Here is a tiny trained network, its code and every weight. The questions are about switching its units off for an input and a target symbol, where a switched-off unit gives its printed mean instead of its output.

import numpy as np


def w(rows, s, z=0):
    codes = np.array(rows[::2]) - 128.0
    scale = np.full(codes.shape[1], s)
    scale[-1] = z or s
    return codes * scale


def norm(h):
    return h / np.sqrt((h * h).mean(-1, keepdims=True) + 1e-5)


def f(y):
    return np.maximum(y, 0)


def softmax(a):
    e = np.exp(a - a.max(-1, keepdims=True))
    return e / e.sum(-1, keepdims=True)


def log_softmax(a):
    a = a - a.max(-1, keepdims=True)
    return a - np.log(np.exp(a).sum(-1, keepdims=True))


def net(x, mask):
    ids = ['Φγελπτψ'.index(c) for c in x.split()]
    T = len(ids)
    res = E[ids] + P[:T]
    u = 0
    for l in range(3):
        q, k, v = (norm(res) @ M[l].T for M in (Q, K, V))
        z = softmax(np.where(np.tri(T) > 0, q @ k.T / 4**0.5, -1e9)) @ v
        res = res + np.where(mask[u], z, O[l][:, -1]) @ O[l][:, :-1]
        u += 1
        y = f(norm(res) @ A[l][:, :-1].T + A[l][:, -1])
        res = res + np.where(mask[u : u + 8], y, B[l][:, -1]) @ B[l][:, :-1]
        u += 8
    return log_softmax(norm(res)[-1] @ U[:, :-1].T + U[:, -1])


Q, K, V, O, A, B = {}, {}, {}, {}, {}, {}
E = w([
[170,127,29,132,104,73,93,148],'Φ',
[105,227,115,191,166,179,190,227],'γ',
[53,125,167,96,128,91,81,74],'ε',
[116,198,194,158,55,195,199,125],'λ',
[170,228,134,164,56,179,11,153],'π',
[177,29,182,230,70,174,124,97],'τ',
[95,197,163,232,172,140,175,1],'ψ',
],0.016)
P = w([
[253,132,220,133,241,75,96,202],'0',
[138,120,221,160,164,107,78,191],'1',
[96,93,183,180,138,124,126,177],'2',
[64,83,130,157,128,146,119,169],'3',
[63,78,101,155,99,138,113,153],'4',
[56,87,79,116,48,155,106,135],'5',
[51,88,55,110,41,180,108,134],'6',
[32,67,23,123,37,184,104,132],'7',
],0.0071)
Q[0] = w([
[161,95,74,132,173,138,66,95],'L0H0',
[141,128,101,57,147,102,147,142],'L0H0',
[82,83,74,189,33,253,66,65],'L0H0',
[91,91,74,252,65,131,135,126],'L0H0',
],0.0056)
K[0] = w([
[177,123,87,141,111,236,104,187],'L0H0',
[92,113,106,219,39,183,157,129],'L0H0',
[110,118,203,20,149,2,116,123],'L0H0',
[79,172,52,97,107,187,161,62],'L0H0',
],0.0042)
V[0] = w([
[48,78,122,143,124,210,127,155],'L0H0',
[124,95,183,77,115,152,100,177],'L0H0',
[231,118,185,216,18,170,175,156],'L0H0',
[2,55,194,14,94,83,134,158],'L0H0',
],0.0053)
O[0] = w([
[210,175,130,93,65,124,145,92,82],'L0H0',
[216,195,170,152,92,2,144,127,212],'L0H0',
[186,27,227,65,74,154,213,79,83],'L0H0',
[80,133,85,173,30,27,182,184,254],'L0H0',
],0.0069,0.0017)
A[0] = w([
[77,114,133,97,117,111,92,78,79],'L0N0',
[154,169,61,112,149,2,120,106,141],'L0N1',
[196,114,150,115,145,172,67,40,105],'L0N2',
[129,149,76,137,138,137,151,75,10],'L0N3',
[158,63,101,53,176,126,105,117,91],'L0N4',
[100,157,97,82,122,139,121,160,102],'L0N5',
[164,177,152,66,100,107,204,99,3],'L0N6',
[196,104,116,88,164,154,124,159,115],'L0N7',
],0.0098,0.0035)
B[0] = w([
[142,59,146,147,108,51,109,133,207],'L0N0',
[136,183,38,84,210,188,226,123,253],'L0N1',
[172,3,85,108,102,241,113,171,204],'L0N2',
[76,100,113,105,110,101,44,24,135],'L0N3',
[102,209,112,25,124,52,196,135,165],'L0N4',
[129,151,109,158,133,79,199,116,171],'L0N5',
[96,48,230,20,84,185,209,227,143],'L0N6',
[162,130,154,221,192,44,149,159,173],'L0N7',
],0.0065,0.0056)
Q[1] = w([
[152,159,152,95,125,93,119,159],'L1H0',
[150,117,180,110,82,145,113,139],'L1H0',
[145,127,130,110,132,158,168,134],'L1H0',
[110,127,6,148,92,125,157,127],'L1H0',
],0.014)
K[1] = w([
[205,167,161,81,124,183,88,214],'L1H0',
[167,120,60,28,123,220,141,130],'L1H0',
[160,128,94,97,162,43,103,118],'L1H0',
[2,145,56,162,22,73,118,137],'L1H0',
],0.0075)
V[1] = w([
[186,61,44,200,186,118,40,194],'L1H0',
[25,131,153,95,107,63,105,72],'L1H0',
[185,88,34,2,234,110,197,247],'L1H0',
[173,144,199,127,190,9,126,40],'L1H0',
],0.0043)
O[1] = w([
[190,130,117,136,167,97,137,141,250],'L1H0',
[126,91,111,154,83,76,144,134,206],'L1H0',
[132,135,12,61,123,179,121,122,122],'L1H0',
[142,105,160,72,189,107,137,70,135],'L1H0',
],0.011,0.0012)
A[1] = w([
[116,155,96,155,119,118,74,156,187],'L1N0',
[139,150,69,145,108,145,136,152,15],'L1N1',
[136,130,140,15,177,112,134,137,5],'L1N2',
[107,66,107,110,110,86,93,133,125],'L1N3',
[111,132,131,130,64,107,164,176,90],'L1N4',
[113,100,186,150,113,175,116,137,202],'L1N5',
[110,98,50,8,154,178,105,126,64],'L1N6',
[96,158,82,139,121,149,211,106,112],'L1N7',
],0.013,0.0026)
B[1] = w([
[126,119,117,100,166,172,183,114,238],'L1N0',
[71,148,124,148,79,107,193,127,197],'L1N1',
[143,130,104,128,185,155,91,167,179],'L1N2',
[175,127,91,160,153,113,125,188,229],'L1N3',
[68,134,139,93,197,77,91,157,254],'L1N4',
[133,169,132,94,129,166,77,132,233],'L1N5',
[138,106,44,60,128,211,106,149,243],'L1N6',
[167,79,100,128,176,177,11,119,234],'L1N7',
],0.011,0.0062)
Q[2] = w([
[156,175,227,158,91,74,254,77],'L2H0',
[234,119,221,102,116,183,170,73],'L2H0',
[78,111,117,141,191,183,150,118],'L2H0',
[161,169,108,186,171,129,46,158],'L2H0',
],0.0099)
K[2] = w([
[246,116,165,29,244,64,157,145],'L2H0',
[130,175,236,86,246,134,147,154],'L2H0',
[111,151,83,114,109,72,80,136],'L2H0',
[90,128,129,214,100,149,93,2],'L2H0',
],0.0087)
V[2] = w([
[94,68,150,163,210,111,108,70],'L2H0',
[95,81,98,66,162,104,136,128],'L2H0',
[153,161,115,142,129,203,148,9],'L2H0',
[150,41,110,175,106,137,179,156],'L2H0',
],0.012)
O[2] = w([
[91,82,101,159,9,162,138,95,120],'L2H0',
[113,45,84,120,99,203,134,167,172],'L2H0',
[103,175,147,107,141,167,137,68,4],'L2H0',
[202,156,110,158,74,203,71,160,82],'L2H0',
],0.012,0.0029)
A[2] = w([
[179,195,127,104,159,251,108,19,47],'L2N0',
[153,36,148,89,36,171,83,141,124],'L2N1',
[91,141,216,184,144,179,119,133,158],'L2N2',
[211,127,82,145,161,84,179,120,46],'L2N3',
[172,151,129,136,107,145,15,160,4],'L2N4',
[6,131,106,131,93,73,119,70,193],'L2N5',
[77,63,161,76,137,134,200,136,123],'L2N6',
[98,138,109,172,102,186,156,92,79],'L2N7',
],0.011,0.0031)
B[2] = w([
[35,70,91,183,95,35,143,154,255],'L2N0',
[105,167,103,116,247,166,193,107,196],'L2N1',
[195,141,75,98,114,158,86,66,195],'L2N2',
[97,173,176,124,84,144,70,100,157],'L2N3',
[191,159,96,145,64,75,132,138,190],'L2N4',
[188,99,97,147,158,124,199,106,229],'L2N5',
[170,117,166,134,50,77,125,175,160],'L2N6',
[82,115,159,146,105,191,103,109,153],'L2N7',
],0.013,0.0073)
U = w([
[221,143,83,154,85,90,35,177,90],'Φ',
[125,62,114,158,137,40,178,242,102],'γ',
[226,103,101,143,168,136,184,80,122],'ε',
[128,100,38,100,172,190,81,219,120],'λ',
[142,112,164,73,114,132,120,178,255],'π',
[45,113,132,165,121,136,63,126,194],'τ',
[127,186,114,144,253,73,109,144,86],'ψ',
],0.0072,0.0028)

Each question gives the input, a string of symbols that net reads in full, and the target symbol t.
The units are the heads (4 rows each of Q, K, V and O) and the neurons (one row each of A and B). Each row of codes is followed by its name. A weight is (code - 128) times the scale printed after its matrix; where a second scale follows, it is the last column's (O, A, B and U).
mask holds one flag per unit, layer by layer, with each layer's heads first. A switched-off unit (its flag False) gives its mean, the last column of its rows in O or B, instead of its output. The means were averaged over made-up inputs and are rounded, as every weight is.
A unit's drop is (log p(t) with every unit on - log p(t) with that unit switched off) / (log p(t) with every unit on - log p(t) with every unit switched off).
The circuit of an input: a set's keep is (log p(t) with only the set's units on - log p(t) with every unit switched off) / (log p(t) with every unit on - log p(t) with every unit switched off). Starting from the 12 units with the biggest drops (on a tie, the unit counted first), units are removed one at a time, each time the one whose removal leaves the highest keep (on an exact tie, the one counted first), for as long as the keep stays at least 0.8.
units of the circuit, in order: the units of the circuit, biggest drop first
unit that matters most: the unit with the biggest drop
top k neurons: the k neurons with the biggest drops, biggest first
top k neurons in layer l: the k neurons of layer l with the biggest drops, biggest first
input ε Φ τ λ, target Φ: top 2 neurons : [L1N7; L1N4]
input ε π λ, target ψ: units of the circuit, in order : [L2H0]
input γ λ γ λ, target π: top 3 neurons : [L0N6; L0N1; L2N6]
input ε ε π λ τ ε, target Φ: units of the circuit, in order : [L2H0; L2N4]
input Φ Φ τ, target λ: units of the circuit, in order : [L1H0; L0H0; L2N5]
input λ γ ε, target γ: units of the circuit, in order : [L1N7; L2N6]
input ε ε ε ψ ε ε Φ λ, target γ: units of the circuit, in order : [L0H0; L2H0; L1N6]
input ε ε π γ ε ψ ψ τ, target ε: top 3 neurons in layer 2 : [L2N5; L2N0; L2N1]
input γ τ Φ ψ λ π, target τ: units of the circuit, in order : [L2H0; L2N0; L1N4]
input γ Φ γ ψ γ τ, target τ: top 2 neurons : [L2N0; L0N1]
input ε τ τ ψ, target ε: units of the circuit, in order : [L1H0; L0N1; L2N2; L2N0]
input ε Φ ε Φ Φ λ π ε, target ψ: top 2 neurons : [L1N1; L1N3]
input τ ε λ π τ λ Φ, target Φ: top 4 neurons : [L1N7; L1N0; L0N1; L2N0]
input Φ π Φ ψ π, target τ: units of the circuit, in order : [L2H0; L1N4]
input ε ε ψ ε, target ε: unit that matters most : L2N5
input λ τ ε, target Φ: top 2 neurons in layer 0 : [L0N2; L0N6]
input λ ε Φ π ε λ ψ, target τ: top 4 neurons : [L1N4; L1N7; L2N7; L0N1]
input ε γ π γ ε ψ τ λ, target τ: top 2 neurons in layer 0 : [L0N3; L0N2]
input Φ τ ε ε π ψ λ, target τ: top 4 neurons in layer 1 : [L1N4; L1N7; L1N0; L1N5]
input ε ε ε ψ π, target ε: unit that matters most : L2N5
input ε Φ γ π ε ε, target ψ: top 3 neurons : [L1N1; L0N1; L1N3]
input Φ ε ε π, target γ: top 2 neurons in layer 0 : [L0N7; L0N2]
input π ε λ, target ψ: top 3 neurons : [L0N2; L0N1; L1N6]
input τ ε γ, target Φ: top 2 neurons : [L0N1; L1N6]
input ε τ λ λ Φ τ ε, target γ: top 3 neurons in layer 0 : [L0N2; L0N0; L0N1]
input ε γ ε ε π, target ψ: top 2 neurons in layer 0 : [L0N1; L0N0]
